Each new row is followed by its nearest point in the smallest flat space through zero that holds the rows named last above it.
(in the rows, 128 means zero)
bur, 2 rows:
[[109 107 196 128 152 134  52 130 107 150 149 114 117  93 121  85 153 107
  178 110  95 189 171 142 153 140 132 195  75  51 106 142  78 137  82 189
  109 142 107]
 [102  95  76  70  80 136 177 136 129 128 112 111 114 167 128 146  86 179
  139 143 154 170 114 156 117 222 147 130 156 158 154 127  89 156 181 119
  136  58 119]]
New rows:
[131 103 122 160 154  88 115 150 132 112 138 138 144 170  96  81  86  86
 136 160  92 118 107 123 155 106  83 120  94 126  75  98 142  73 117 150
 122 149  96] | [135 137 144 145 142 126 113 126 127 128 133 133 132 116 128 122 141 113
 126 123 120 117 133 120 132 101 123 129 119 118 120 129 138 120 112 132
 125 148 130]
[ 99 107 128 103 122 133 101 166 103 155 129  93 115 133 135 100 132 134
 162 122 120 186 156 168 157 155 133 163 117  88 109 147 104 128 151 147
 115  92  83] | [106 102 144 103 121 135 106 133 117 140 133 113 116 125 124 111 124 138
 161 124 120 181 146 148 137 175 138 167 110  97 127 136  83 145 125 159
 121 106 112]
gek (2 x 39):
[[102 162  69 131 162  46 140  69 146 118 180  94 144  80 120 124 137  86
  143 129 173 161 144 157 133 115  99 112  62 102 131 149 160 149 133 164
  141 153 141]
 [135 109 182 127 164 124 135 117  92 168 197  90  89  98 129 101  82 130
  184 154 187  75 103  84  90 104 159  68  98  52 148 168 102 157  96 180
   97 163 156]]
New rows:
[115 143  74 118 141  83 126  76 147 116 138 105 167  82 132 167 140  72
 119 126 139 161 170 176 141 129  91 128 103 139 104 164 160 155 138 139
 161 136 125] | [106 159  67 131 142  68 135  87 153 108 146 114 152 101 122 133 149  96
 122 121 143 169 148 164 144 126  97 135  88 132 124 131 160 135 142 139
 147 136 129]
[ 73  93 102 136 165  76 122 155 116 110 161 155 129 110 149  68 111  93
 199 144 124 149 159 157 182 131 119 122  70 127 111 135 172 139 120 136
 142 111 162] | [116 143 101 129 143  91 133 101 136 123 151 113 135 106 124 126 132 109
 135 128 148 143 135 141 130 122 115 121  98 116 129 137 142 137 130 144
 134 139 134]
[134 111 181  98 111 168  92 141 119 147  87 150 108 159 146  97 108 143
 122 136  93 115  52  95  90 133 176 105 148 160 105 122 145 139 139 145
 116 115 152] | [144 105 172 126 115 174 122 160 111 141 111 141 112 150 133 125 114 153
 130 132 113  99 114 103 118 131 150 126 160 129 130 123 105 121 119 117
 115 120 126]
Fodi:
[[116 185  97 144 130 148 144 141 131 155 161 126 168 129 123 156 120 181
  164 142 106 135 109 150 139 117 132 160 138 135 145 179 105  75 146 157
  166 137 139]
 [137 178 123 145 124 184 128 134 115 155 128 119 141 146  97 151 121 132
  159 137 127 144 126 146 146 120 140 149 161 136 131 161  98  98 102 161
  175 151 134]
 [146 172 143 147 123 198 123 124 104 159 111 115 130 160  84 137 118 103
  151 138 140 145 132 143 146 121 140 142 173 142 129 148  98 111  82 163
  173 160 135]]
New rows:
[148 109 108 156 128 103 121 152 119 160 146 111 175 127 140 153 118 159
 138 106 135 149 120 121 108  91 142 120 105 139 119 122 136 101 155 107
 165 114 133] | [119 137 111 128 129 118 134 136 136 128 145 131 141 118 138 139 129 155
 137 129 116 127 121 132 128 126 128 136 119 125 132 142 127 113 146 129
 132 122 129]
[103  95 160 122 119  93  94 132 107 139 136 104 116  95 150 144 127 104
 119 118 123 146 123 127 119 153 103  88 142 111 115  68 147 137  68 113
 181 141 106] | [138 106 137 120 124 130 115 129 128 112 110 128 104 124 126 129 135 104
 119 117 137 130 141 119 129 134 132 115 127 119 113 109 132 152 112 117
 121 124 119]
lale, 4 rows:
[[118  96 108 148  99 183 191 147 134 113 112  96 152 189 199 148 123 139
  125 141  67 134 115 131  88 128 130 135 119 152 151  61  94 130  94 189
  154 198 147]
 [115 190 121 130 102 114 156 139 172 132 101 176 118 184  99 147 144 135
  109 118 113 126 133 157 169 144 132 103 124 115 134 129 144 154 126  97
  105 147 144]
 [123 155 113 114 107 154 175 178 176  68  97 149  88 207 130 144 115 156
  128 127  79 152  95 127 132 150 133  92 148 155 133 108 151 105 122 131
  135 166 156]
 [113 159  87 136 126 163 156 197 145 124 118 115 127 187 142 125 156 163
  115 127 103 176 165 141 147 144 150  76 161 164  66  93 140 131 116 146
  116 162 161]]
New rows:
[126 161  88 146 140 113 128 140 152 213 141 124 158 107 143 136 199  99
 113 130 144 110 191 166 180 112 149 100 106 113 104 122 109 207 118 137
 131 109 128] | [111 161 111 158 125 116 123 120 116 205 135 128 176 125 124 126 176 122
 102 123 150 127 197 164 163 124 139 121 117 109  92 118 112 184 119 121
  96 132 131]
[102 131 167 157 126 143 139 179 113 119  59 123 151 148 150 106 109 164
  85 152  64 130 126 127 110 147 162 168 143 153 149  63 122 115 150 173
 119 152 156] | [123 118 115 135 115 157 160 147 135 115 119 113 134 164 160 137 126 138
 126 134  96 138 122 129 112 131 131 123 130 145 132  95 117 125 112 157
 139 163 141]
[106 109 122 149 117 168 144 152 119 139 139 105 150 141 158 124 145 155
 131 140  91 145 155 130 124 138 155 133 147 135  95  73 123 154  99 165
 134 174 137] | [118 117 103 147 123 162 152 153 119 142 129  96 154 153 168 128 145 140
 121 134 107 147 155 135 117 127 139 118 134 148 103  87 109 138 109 165
 132 162 143]
fedev, 2 rows:
[[100 135 165 118 195 117 147 103 121 154  82  94 112 116 126 169 165 144
  146 126 139 108 184  56 102 146 154 171 106 111 120 135 129  91 201 122
  115 156  78]
 [ 87 110 120 124 125 101 161 117 122 163 147 106 129 139 153 133 119 144
  162 104 178  60 124 107  95 172 147 157 124  95 129 155 155 197 108 134
   99 134 130]]
New rows:
[161 142 116 133 138 141 102 151 140  97 115 165 118 115 130 105 117  98
 101 169  64 193 138 129 152 106 128 131 156 136 136 120  86  64 144 140
 145 126 119] | [161 143 135 131 131 150 101 137 133 100 112 146 127 119 107 124 136 115
 100 148  87 183 132 144 155  92 113 105 131 155 127 106 106  71 145 123
 152 123 126]
[ 93 117 114 123 132 104 119 118 154 163 150 111 118 123 132 162 141 145
 152  88 119  82 159 115 122 149 113 150 122  87 140 159 158 157 112 112
 114 142 124] | [103 119 128 125 134 113 148 119 124 149 132 112 127 132 141 136 128 138
 148 115 156  90 133 108 108 153 141 148 123 109 128 143 142 160 126 130
 111 135 123]
pid (2 x 39):
[[134 163 145 163 123 135 122  84 111 124 157  93 116 153  81  72 153 160
  101 110 130 135 157 118 132 115 156  58  74 136 101 147 122  96 103 152
  104 193 161]
 [130 146 138 147 131 128 126  97 118 119 154 103 103 147  95  46 108 152
  101 125 111 131 160 124 149 129 137 106 125 139  93 129 113 105 107 135
  140 141 158]]
New rows:
[129 130 100  90 144 140 127 161 161 120 118 185 152 110 169 217 136  98
 161 120 118 113  88 130  69 129  97 164 164 152 194 130 150 159 154 105
 128 116  88] | [124 102 114 101 127 126 132 169 142 137  96 161 155 103 172 220 140  97
 161 136 143 123  90 134 107 131 112 168 146 116 168 122 144 158 154 115
 123  98  91]
[113 172 146 134 138 110 139  94 129 142 178 130 122 147 148 113 141 127
 119 140 130 128 146 135 101 123 139  89 103 155 152 123 139 113 169 118
 120 127 161] | [130 138 133 138 126 130 126 116 123 127 135 119 126 135 115 117 138 137
 121 122 130 130 135 125 127 124 137 107 110 130 122 134 127 119 122 135
 119 149 136]
rokom (4 x 39):
[[123 124 176 122 124 108 106 142 148 124 128 116 150 169 150 132 167 105
  107 174 227  99 168  72  96 136 167 140 157 126 156 172  85  56  87 121
  194 189  98]
 [125 120 130 121 125 110 121 172 116 110 144 113 151 121 107 155 146 128
  129 139 167 103 154  92 114 126 120 114 154 132 141 139  94  88  96 130
  140 131 135]
 [ 91  93 113 124 131  97 144 147 107 150 115 170  80 126 145 134 133 140
  149 129 126 121 104 179 127 159 136 118 117  60 148 147 154 139 155 160
  140 137  76]
 [150 191 130  82 170 162 100 151 153 126 138 121 119 133 113 128 124 100
  120 130 110 141 126 123 179 100 140 123 110 155 125 121 144 113 143 147
  121 146 117]]
New rows:
[161 156 110 123 157 149 165 162 140 109 133 127 122  94 101 125 124 116
 150 177 102 116 164 151 199 193 102 124 147 148 132  91 101 153  94 112
 151 122 186] | [138 144 116 117 137 137 123 149 124 116 141 116 138 112 104 140 123 128
 131 119 112 128 131 119 143 113 112 117 130 147 122 115 124 126 124 131
 109 112 147]
[ 90 146 110  74 185 119  98 136 164 128 129 135 145 150 129 127 150 121
 130 138  72  91 187 183 180 133  88 112 119 132 117 109 127 135 144 129
 116 126 101] | [131 155 117  99 154 139 118 154 131 129 134 134 111 122 115 135 124 118
 133 124 108 133 119 140 160 118 129 117 115 127 130 124 144 126 144 149
 118 131 114]
[112  96 126 114  99 122 136 102 155 149 141 129 132 131 153 137 144 119
 148 161 171 145 154 114  71 147 112 150 112 130 139 130 112 109 130 117
 147 153 129] | [121 107 145 145 111 115 131 111 130 131 121 128 136 143 147 122 139 129
 122 141 161 120 138 116 101 140 140 139 139 120 135 143 114 118 114 116
 151 142 122]
keku, 3 rows:
[[143 156 147 130 123 150 158 141 113 129 133 140  97  90 133 108 152  93
  147 110 152 150 120  92 101 119 135 141 112 155 104 160 106 100 126 125
  145 102  83]
 [130 141 142 140 108 168 176 128 115 116 152 150  74  64 139  84 164  79
  164  86 173 175 133  71  82 115 147 149 102 195  88 190 106  62 128 120
  149  82  69]
 [153 146 121 114 133 135 146 163  99 105  93 110 117  86 137 126 143 110
  142 118 151 137 127  82  85  96 154 154 129 158 111 143 114 108 123 124
  121 126  76]]
New rows:
[154 159 116 115 136 130 109 190  80 158  89  97 161  97  95 149 125 132
 147 109 115 104 131 115 110 130 132 125 148 118 127 103 123 161 122 137
 101 149 106] | [159 155 126 107 147 115 123 167 104 122  82 104 143 122 129 151 127 129
 122 144 124 110 115 114 114 107 136 140 139 112 131 109 118 150 122 130
 118 147 103]
[164 161 163  93 125 190 160 159 102 143 126 136 110 107 132 107 141 109
 152 104 167 146  94 116 115  80 140 171 116 157 111 123  77 123  98 117
 136 121  81] | [158 171 150 121 132 143 154 158 104 132 115 131 105  92 132 120 151  94
 142 120 147 140 111  91 100 113 134 143 116 141 107 149 101 115 124 127
 143 111  75]
[121 129 102 162 122 152 107  71 132 101 138 128 103 150 121 119 113 101
 121 100 111 105 132 143 130 147 120 158 132 142 106 149 126 106 157 120
 149 152 150] | [109 107 123 138 118 133 128 107 141 126 149 137 123 131 128 117 126 131
 131 119 130 137 138 135 134 137 127 123 125 140 128 136 137 115 131 127
 129 121 143]
dek (4 x 39):
[[ 73 123 145 100  75 181 209 122 159 190 119 131 149 101 143 137 118 130
  130  82 125 164 124 106  99  85 174 111  92 128 108 153 142 143 125 183
  141 116 136]
 [134 153 142 127 105 166 145 112 140 121 161 118 138 112 142 142 121 144
  142 131 126 146 119  97 136 123 157 107 129 101 148 160 158 109 140 154
  126 134 152]
 [151 148 130 137 142 149  93  91 111 122 170 118 154 131 121 133 117 104
  136 148 115 149 101 126 166 137 125 109 156 111 146 148 142  91 136 155
  107 155 148]
 [183 176 134 159  98 155 114 133 145  46 132  88 137 102 155 182 139 174
  126 146 109 134 122 151 146  81 158 147 162  87 141 186 175  98 176 156
  118 111 109]]
New rows:
[147 156 117 151 151 131  92 148 123 128 143 102 141 121 137 140 144 139
 144 152 108 165 130 124 145 111 142 122 130 108 140 127 176  81 125 156
 157 110 152] | [150 148 131 138 125 143 114 116 127 105 147 115 137 122 133 142 126 134
 132 140 121 136 118 127 145 123 136 124 144 110 141 149 146 108 142 142
 119 134 134]
[159 113  97 136 117 177 106 117 123 102 100 104 183 130 110 160 133  78
 140  99  95 167  95 183 137  62 105 154 137 136 100 139 135 113 120 172
 122 140  71] | [135 130 119 140 125 141 108 112 120 132 102 108 169 122 121 154 128  95
 106 117  96 156 103 196 148  71 125 150 157 136  96 151 128 112 146 182
 108 126  91]
Balid, 2 rows:
[[154 142 111 122 154 137 130  98 127 137 148 141 116 146 153 146 132 153
  141 123 158 142 123 147 153 106 131  90 135 123 106 120 148 120 114 107
  163 144 103]
 [ 91  78 147 159 171 114  68 118 158 122 140 126 147  85 111 120 103  96
   90 183  97 116 119 133  63 147 110  98 106 111  96 175 103 139  61 156
  138 125 186]]
New rows:
[150 163 137 115 107 141 183 149  87 121 111 162 115 132  64 130 108 159
 102  99  92 159 142  58 173 116 122 146 128 149 138 119 159 133 192  75
 129 136  89] | [141 153 122 111  93 133 164 144 110 129 114 125 121 148 130 127 142 139
 147  96 136 130 135 118 159 124 138 159 139 140 155 102 136 124 173 118
 110 124 102]
[145 155 135  98  98 143 181 134 133 165 127 130  86 138 149 124 128 134
 159 100 113 104 121 128 168 153 115 147 151 134 170 100 102 153 152 128
 114 124 111] | [139 149 123 114  98 132 158 142 113 128 116 125 122 144 129 127 139 137
 143 102 135 130 134 120 153 125 136 155 137 138 151 107 135 125 166 120
 112 125 106]
